Each row is followed by its class.
[ 0.60 -0.08  0.49 -2.21  2.47  0.14  1.00  1.14 -0.99  0.63 -0.78  0.01
 -0.16 -0.17 -0.36  1.88  1.01  0.26 -1.90  0.65 -0.55  0.54 -0.75  0.35
  0.93 -0.54  0.37 -2.36 -0.07  0.38  1.40  0.01  1.20 -1.04  0.19 -0.35
  0.52 -0.82 -0.87  3.61  0.43 -0.40  1.39 -0.09  0.16 -2.23  0.64 -0.22
 -0.01 -0.21 -0.68  0.52 -0.55 -0.96 -1.82]	U
[-0.64  1.08  1.62 -0.92  0.26  0.42 -0.04 -0.65 -0.33  0.08 -0.77  0.46
 -0.16  3.82  0.30  0.99  0.78  0.12 -1.50  1.21 -0.33  0.41  0.35  1.00
  0.18 -1.15 -0.65 -0.04  2.40  0.59 -0.04 -2.56 -0.98  0.38  0.22 -0.46
  0.95  0.09  1.60 -0.52  0.48  2.02 -0.21 -0.58  0.92 -1.78  0.84  4.51
  1.42 -0.01  0.96 -1.45  0.59  0.06  2.86]	U
[ 0.68 -0.50 -1.54  1.46 -1.89 -0.49 -0.75 -0.40 -0.30  0.37  1.41 -0.04
  0.35  1.84  0.12  1.38 -0.10 -0.13 -6.22  0.68 -0.33 -0.23  1.10  0.97
 -0.96  0.08 -0.72  1.29 -1.30  1.31 -0.67  0.12  0.73 -1.54 -0.54  1.31
  0.01  0.58 -0.64 -3.48 -1.14 -1.32 -0.62  0.50  0.36 -0.03 -0.90 -0.48
  0.33 -0.76  0.48  0.14  0.18  1.12  1.58]	T
[-1.17  0.18  2.42 -0.12  3.83  0.42 -2.24  0.38 -0.30  1.87 -1.19 -0.45
  0.32  2.08 -0.47  0.95  0.05  1.22 -0.11  0.05  0.06  1.40  1.43 -0.28
  0.20 -1.30 -0.34 -1.20  4.29 -1.36  1.32 -0.31  0.17 -0.89  0.46 -0.85
 -0.84  0.10 -0.31  2.10 -0.40  0.32  0.35  1.10  0.50 -0.69  0.43  7.24
  1.12 -1.24  0.98 -1.04  1.57 -0.98 -2.33]	U
[ 0.08  0.17  0.20  0.41 -0.65  0.51  3.05  1.85 -0.50 -1.08 -1.01  1.40
 -0.05  0.50  1.99  0.30  0.44 -0.01 -0.32 -0.77  0.78  0.20 -1.34  0.76
  1.92 -1.11  0.84 -1.23  1.55  2.83 -0.57  0.64 -0.40  0.93  2.44 -0.10
 -0.28 -0.53 -0.39  3.87  0.52 -0.04  1.97  0.31  0.15 -1.93  0.65  3.08
 -2.04  0.35  0.90 -1.47  2.13 -1.32 -0.70]	U
[ 0.48 -0.08 -0.53 -0.25 -0.81  0.58  0.92  1.60  0.27 -2.72  0.41 -0.77
 -0.17 -4.94  0.25 -0.32 -0.36  0.12  1.05 -0.14 -0.42 -0.24 -0.88 -1.83
  1.88 -0.31 -0.04 -0.34 -0.50 -2.02  0.02 -0.21 -0.19  0.31  2.42  0.51
 -0.20 -1.44  1.96 -0.27  0.59  2.67  0.66 -1.39 -0.47 -0.57 -0.43 -7.24
  1.10  2.36 -1.02  0.36 -2.35 -1.11  0.40]	T
[-0.29  0.72  0.68 -2.90 -0.34  5.06 -0.09 -2.12 -2.71  0.52 -1.31  0.45
  0.07  1.10 -1.48  0.52  0.18 -0.36 -6.62  2.10 -2.36  0.69 -0.81  2.90
  1.11 -0.03 -1.04 -0.12 -0.35  0.06  0.61 -1.14  0.08 -0.45 -0.21 -0.23
  1.02 -0.62 -0.15 -1.33 -0.13  1.24 -0.31 -1.02  0.47 -0.12  1.58 -0.37
  1.66 -1.23 -0.35 -0.05 -0.15  1.44  3.56]	U
[ 1.45 -1.46  0.33 -1.97  0.17 -0.67  2.11  1.92  0.27 -2.46 -0.36  0.31
 -0.01 -2.31  1.28  1.07 -1.52  1.29  5.47 -0.94  1.42  0.39 -0.63 -0.24
  3.03 -0.88  1.77 -2.87  2.47  0.88  0.41  0.14  0.47  0.35  1.77 -0.11
  0.58 -2.05  0.18  3.88  0.49 -1.54  0.66 -0.72 -0.26 -3.44 -0.26 -1.36
  0.62  0.49  0.68 -0.99  0.58 -2.72 -2.00]	T
[ 1.94 -0.60  0.22  1.04 -0.61 -0.49 -0.25  0.63  1.07 -2.29  1.52 -2.93
 -1.05 -6.26  1.28  1.16 -0.48  1.28  2.14 -2.12  2.85  0.06  1.15 -2.61
  2.73 -2.25  0.27 -0.70  2.31 -4.21 -0.29  0.38  0.22  0.33  2.62 -0.26
 -0.38 -1.26  1.93  2.43  0.13 -1.66  1.97 -1.26 -1.35 -2.05 -1.87 -2.84
  1.15 -0.02  1.37 -0.66 -0.50 -2.94 -4.04]	T
[ 1.64  0.09  2.66 -2.50 -1.17 -0.68  0.19 -1.97  0.76 -1.33  0.32  0.07
  0.64  0.15  0.23  1.10  0.74  0.93 -3.65 -0.06 -0.60  0.16 -1.31 -2.64
  2.28 -2.82 -0.12 -2.96  2.09 -0.95 -0.02 -1.91 -0.94  1.07  3.21  0.30
  1.09 -3.33  2.69  3.97 -1.58  0.93  0.44 -1.90 -0.65 -3.63  0.79  5.31
  0.05 -0.17  1.30 -2.10  1.34 -0.92  0.04]	U
[ 0.72 -0.07 -1.76  3.97  0.38  0.30 -2.11 -0.40  0.36  0.39  0.49 -0.86
 -0.42  2.08 -0.18  2.56  0.04  1.54 -3.17 -0.23  1.28  0.18  1.79  1.27
 -0.81 -1.51 -1.14  2.14 -0.16  0.06  0.58 -1.80  1.86 -0.60  0.47  0.66
 -0.23  1.19 -0.62 -1.01  0.30  0.59  0.71  0.39 -0.16  1.74 -0.38  0.86
  0.11  0.04  2.40  0.15 -1.77  0.49  2.68]	T
[-0.15  0.43 -0.05  0.26  0.41 -0.69 -0.75  0.91 -1.30  0.23 -1.01 -0.19
 -0.53  0.04 -0.30  0.36  0.43  0.53 -0.19  0.13  0.19  2.61  0.16  0.39
  2.21 -0.12 -0.81 -3.02  0.61 -1.57 -0.24 -1.11  1.22  0.58  1.08  0.33
 -0.11  0.30 -0.04  0.38  0.15 -0.32  0.67 -0.22  0.92  0.24 -0.45  0.09
 -0.01  0.18  0.76 -0.59 -0.78 -0.52  1.85]	T
[ 0.35 -0.66  0.83 -0.98  1.85  0.14  1.50  1.83 -1.02 -1.58 -1.89  2.79
  1.12  3.94 -0.69 -0.32  0.33  0.08  1.97  0.50 -0.21  1.14 -0.76 -1.59
 -0.45 -1.73  0.09 -2.20 -0.38  5.18 -0.88  0.56 -0.41  1.39  2.61  0.49
  0.71 -0.49  1.11  7.24  0.69  1.00 -0.27 -0.74 -0.78 -1.66  0.69  5.47
 -2.92  0.40 -1.05  0.05 -0.29  0.41 -4.88]	U
[ 0.96 -0.22 -0.46  0.67  1.03 -0.44  0.47  1.60 -0.40  0.42 -0.89 -1.08
  0.28 -4.49 -0.54  2.15 -0.12  0.00 -0.89 -0.87  0.63  0.50  1.38  0.90
  2.05  0.63  0.64 -0.37  0.63 -2.71  0.82  0.67  1.79 -1.04  0.11 -0.15
 -0.06 -0.37 -1.67  1.93  0.26 -2.20  1.69 -0.16  0.14  1.00 -0.07 -3.95
 -0.33 -0.81  0.74  0.73 -0.98 -2.09 -1.47]	T
